Here is a tiny trained network, its code and every weight. The questions are about switching its units off for an input and a class, where a switched-off unit gives its printed mean instead of its output.

import numpy as np


def w(rows, s, z=0):
    codes = np.array(rows[::2]) - 128.0
    scale = np.full(codes.shape[1], s)
    scale[-1] = z or s
    return codes * scale


def f(y):
    return np.maximum(y, 0)


def log_softmax(a):
    a = a - a.max(-1, keepdims=True)
    return a - np.log(np.exp(a).sum(-1, keepdims=True))


def net(x, mask):
    res = np.array(x, float).reshape(1, 5) / 4 @ E
    y = f(res @ A[0][:, :-1].T + A[0][:, -1])
    res = res + np.where(mask, y, B[0][:, -1]) @ B[0][:, :-1]
    return log_softmax(res[-1] @ U[:, :-1].T + U[:, -1])


A, B = {}, {}
E = w([
[83,181,197,191,193,215,205,89,139,20,185],'x0',
[105,94,104,135,196,124,84,126,104,149,172],'x1',
[172,157,86,190,202,178,84,70,27,139,30],'x2',
[220,163,171,189,126,174,166,199,100,254,199],'x3',
[144,122,143,129,133,106,154,137,126,111,113],'x4',
],0.012)
A[0] = w([
[64,164,172,198,179,195,195,111,121,54,176,191],'neuron 1',
[254,158,165,174,146,186,161,215,104,222,172,94],'neuron 2',
[174,179,96,150,191,192,97,108,117,144,34,54],'neuron 3',
[100,121,134,85,108,59,149,168,218,147,177,4],'neuron 4',
[57,106,66,58,126,76,92,62,133,37,46,92],'neuron 5',
[171,64,57,71,83,57,79,175,119,204,59,181],'neuron 6',
[87,120,168,79,97,94,128,151,193,109,235,40],'neuron 7',
[149,87,127,130,99,73,67,144,140,178,77,107],'neuron 8',
[105,148,118,143,140,142,111,90,53,131,41,51],'neuron 9',
[212,178,106,220,167,132,64,83,73,94,51,46],'neuron 10',
[80,94,133,126,154,165,110,118,181,62,88,103],'neuron 11',
],0.0096,0.0031)
B[0] = w([
[255,236,35,160,143,165,30,56,164,96,108,226],'neuron 1',
[44,124,168,205,44,92,196,118,54,184,244,238],'neuron 2',
[92,74,110,81,132,151,145,180,219,142,89,196],'neuron 3',
[118,116,164,61,142,118,92,195,135,152,80,190],'neuron 4',
[45,101,159,169,24,82,110,46,24,198,185,246],'neuron 5',
[223,200,68,172,172,200,102,37,144,45,94,253],'neuron 6',
[81,89,182,47,193,175,212,246,165,91,49,195],'neuron 7',
[202,161,109,148,75,179,128,103,153,77,116,196],'neuron 8',
[97,57,120,75,152,126,212,160,180,126,116,185],'neuron 9',
[154,45,199,30,143,125,148,187,195,173,99,211],'neuron 10',
[98,160,131,195,73,70,151,94,129,179,120,178],'neuron 11',
],0.0089,0.023)
U = w([
[238,229,112,157,176,175,109,86,159,88,124,255],'0',
[51,101,161,174,69,80,157,121,47,161,213,116],'1',
[112,49,164,37,182,144,155,249,200,126,94,38],'2',
],0.011,0.0027)

Each question gives the input, the list of numbers given to net, and the class t.
The units are the neurons (one row each of A and B). Each row of codes is followed by its name. A weight is (code - 128) times the scale printed after its matrix; where a second scale follows, it is the last column's (A, B and U).
mask holds one flag per neuron, in row order. A switched-off neuron (its flag False) gives its mean, the last column of its row in B, instead of its output. The means were averaged over made-up inputs and are rounded, as every weight is.
A unit's drop is (log p(t) with every unit on - log p(t) with that unit switched off) / (log p(t) with every unit on - log p(t) with every unit switched off).
The circuit of an input: a set's keep is (log p(t) with only the set's units on - log p(t) with every unit switched off) / (log p(t) with every unit on - log p(t) with every unit switched off). Starting from all 11 units, units are removed one at a time, each time the one whose removal leaves the highest keep (on an exact tie, the one counted first), for as long as the keep stays at least 0.8.
units of the circuit, in order: the units of the circuit, biggest drop first
top k neurons: the k neurons with the biggest drops, biggest first
drop when u is switched off: that unit's drop, to one decimal
input [4,5,8,8,-3], class 1: units of the circuit, in order	neuron 2
input [-8,-1,-1,-7,6], class 0: top 3 neurons	neuron 6; neuron 2; neuron 8
input [-6,8,-7,2,-8], class 2: top 3 neurons	neuron 7; neuron 1; neuron 4
input [5,6,-5,-4,-3], class 0: top 2 neurons	neuron 1; neuron 2
input [2,5,4,-4,-6], class 1: top 2 neurons	neuron 5; neuron 7
input [-6,3,-8,-1,-8], class 2: top 3 neurons	neuron 7; neuron 1; neuron 4
input [-6,3,-6,3,-8], class 0: top 4 neurons	neuron 6; neuron 10; neuron 8; neuron 3
input [-7,-4,8,-8,2], class 1: top 3 neurons	neuron 5; neuron 1; neuron 7
input [-5,7,7,-1,-2], class 2: top 4 neurons	neuron 10; neuron 1; neuron 3; neuron 9
input [-1,-2,6,4,-7], class 2: top 2 neurons	neuron 5; neuron 10
input [6,2,7,0,-3], class 2: top 2 neurons	neuron 10; neuron 6
input [-2,-8,-7,5,-5], class 2: top 2 neurons	neuron 7; neuron 5
input [6,-3,6,7,5], class 1: top 3 neurons	neuron 2; neuron 6; neuron 8
input [8,7,-8,-5,5], class 0: units of the circuit, in order	neuron 1
input [-3,0,-3,-2,8], class 0: top 2 neurons	neuron 2; neuron 10
input [-8,-3,-8,6,-5], class 0: drop when neuron 6 is switched off	3.7
input [-4,0,-5,-4,-7], class 2: drop when neuron 2 is switched off	5.6
input [0,-2,4,7,1], class 1: drop when neuron 2 is switched off	1.8
